Below is a small trained network, with its code and all its weights. Each question gives an input and a class and asks what happens when units are switched off, that is, made to give their printed mean instead of their output.

import numpy as np


def w(rows, s, z=0):
    codes = np.array(rows[::2]) - 128.0
    scale = np.full(codes.shape[1], s)
    scale[-1] = z or s
    return codes * scale


def f(y):
    return np.maximum(y, 0)


def log_softmax(a):
    a = a - a.max(-1, keepdims=True)
    return a - np.log(np.exp(a).sum(-1, keepdims=True))


def net(x, mask):
    res = np.array(x, float).reshape(1, 4) / 4 @ E
    y = f(res @ A[0][:, :-1].T + A[0][:, -1])
    res = res + np.where(mask, y, B[0][:, -1]) @ B[0][:, :-1]
    return log_softmax(res[-1] @ U[:, :-1].T + U[:, -1])


A, B = {}, {}
E = w([
[2,168,100,119],'x0',
[138,104,46,179],'x1',
[161,240,123,169],'x2',
[106,119,184,224],'x3',
],0.0095)
A[0] = w([
[41,131,107,121,49],'neuron 1',
[122,95,155,182,83],'neuron 2',
[193,83,38,194,39],'neuron 3',
[114,79,193,86,74],'neuron 4',
[106,5,49,156,58],'neuron 5',
[170,124,27,35,5],'neuron 6',
[100,80,160,239,25],'neuron 7',
[202,81,112,158,103],'neuron 8',
[139,142,230,84,57],'neuron 9',
[80,124,44,167,103],'neuron 10',
[166,118,150,121,94],'neuron 11',
[210,97,150,120,91],'neuron 12',
[83,135,108,145,44],'neuron 13',
[172,196,61,183,82],'neuron 14',
],0.019,0.0035)
B[0] = w([
[31,107,136,158,214],'neuron 1',
[151,118,91,177,189],'neuron 2',
[147,67,123,2,239],'neuron 3',
[147,199,167,104,203],'neuron 4',
[150,240,185,114,237],'neuron 5',
[211,89,77,226,239],'neuron 6',
[219,103,74,201,244],'neuron 7',
[26,104,128,146,229],'neuron 8',
[172,100,122,23,214],'neuron 9',
[90,58,129,55,219],'neuron 10',
[84,123,137,140,176],'neuron 11',
[26,124,123,167,232],'neuron 12',
[91,117,108,111,175],'neuron 13',
[142,234,187,135,247],'neuron 14',
],0.028,0.011)
U = w([
[37,111,103,148,80],'0',
[201,117,61,197,120],'1',
[145,117,115,47,255],'2',
[148,249,175,131,40],'3',
],0.012,0.0087)

Each question gives the input, the list of numbers given to net, and the class t.
The units are the neurons (one row each of A and B). Each row of codes is followed by its name. A weight is (code - 128) times the scale printed after its matrix; where a second scale follows, it is the last column's (A, B and U).
mask holds one flag per neuron, in row order. A switched-off neuron (its flag False) gives its mean, the last column of its row in B, instead of its output. The means were averaged over made-up inputs and are rounded, as every weight is.
A unit's drop is (log p(t) with every unit on - log p(t) with that unit switched off) / (log p(t) with every unit on - log p(t) with every unit switched off).
The circuit of an input: a set's keep is (log p(t) with only the set's units on - log p(t) with every unit switched off) / (log p(t) with every unit on - log p(t) with every unit switched off). Starting from the 12 units with the biggest drops (on a tie, the unit counted first), units are removed one at a time, each time the one whose removal leaves the highest keep (on an exact tie, the one counted first), for as long as the keep stays at least 0.8.
circuit, biggest first: the units of the circuit, biggest drop first
k most important neurons: the k neurons with the biggest drops, biggest first
drop of u: that unit's drop, to one decimal
input [-6,8,-7,4], class 2: 2 most important neurons => (neuron 3; neuron 5)
input [-2,-3,5,6], class 1: 2 most important neurons => (neuron 5; neuron 7)
input [-3,7,-1,2], class 2: circuit, biggest first => (neuron 3)
input [-7,-5,-8,-8], class 1: 3 most important neurons => (neuron 6; neuron 14; neuron 1)
input [4,5,-6,2], class 3: 2 most important neurons => (neuron 5; neuron 9)
input [1,-8,-4,7], class 2: 4 most important neurons => (neuron 9; neuron 6; neuron 4; neuron 14)
input [7,5,7,8], class 1: 2 most important neurons => (neuron 7; neuron 8)
input [1,-4,-6,-5], class 3: 3 most important neurons => (neuron 4; neuron 7; neuron 3)
input [0,7,2,6], class 2: 2 most important neurons => (neuron 3; neuron 6)
input [5,-5,4,-1], class 0: 2 most important neurons => (neuron 3; neuron 1)
input [-6,-8,7,-3], class 2: 3 most important neurons => (neuron 9; neuron 5; neuron 1)
input [5,8,7,1], class 2: 3 most important neurons => (neuron 10; neuron 3; neuron 5)
input [-7,3,6,-3], class 0: 3 most important neurons => (neuron 8; neuron 12; neuron 5)
input [-3,-8,7,-3], class 2: 2 most important neurons => (neuron 9; neuron 5)
input [6,-5,1,-4], class 0: circuit, biggest first => (neuron 1)
input [-7,3,-8,6], class 3: 2 most important neurons => (neuron 5; neuron 4)
input [8,-6,7,8], class 0: 3 most important neurons => (neuron 1; neuron 6; neuron 13)
input [3,1,4,-3], class 3: drop of neuron 14 => 1.7
input [-7,8,7,5], class 2: drop of neuron 5 => 0.4
input [0,-8,7,-2], class 2: circuit, biggest first => (neuron 9)
input [-3,-7,7,-5], class 2: drop of neuron 9 => 5.6
input [-6,-6,-4,-4], class 0: drop of neuron 14 => 0.2
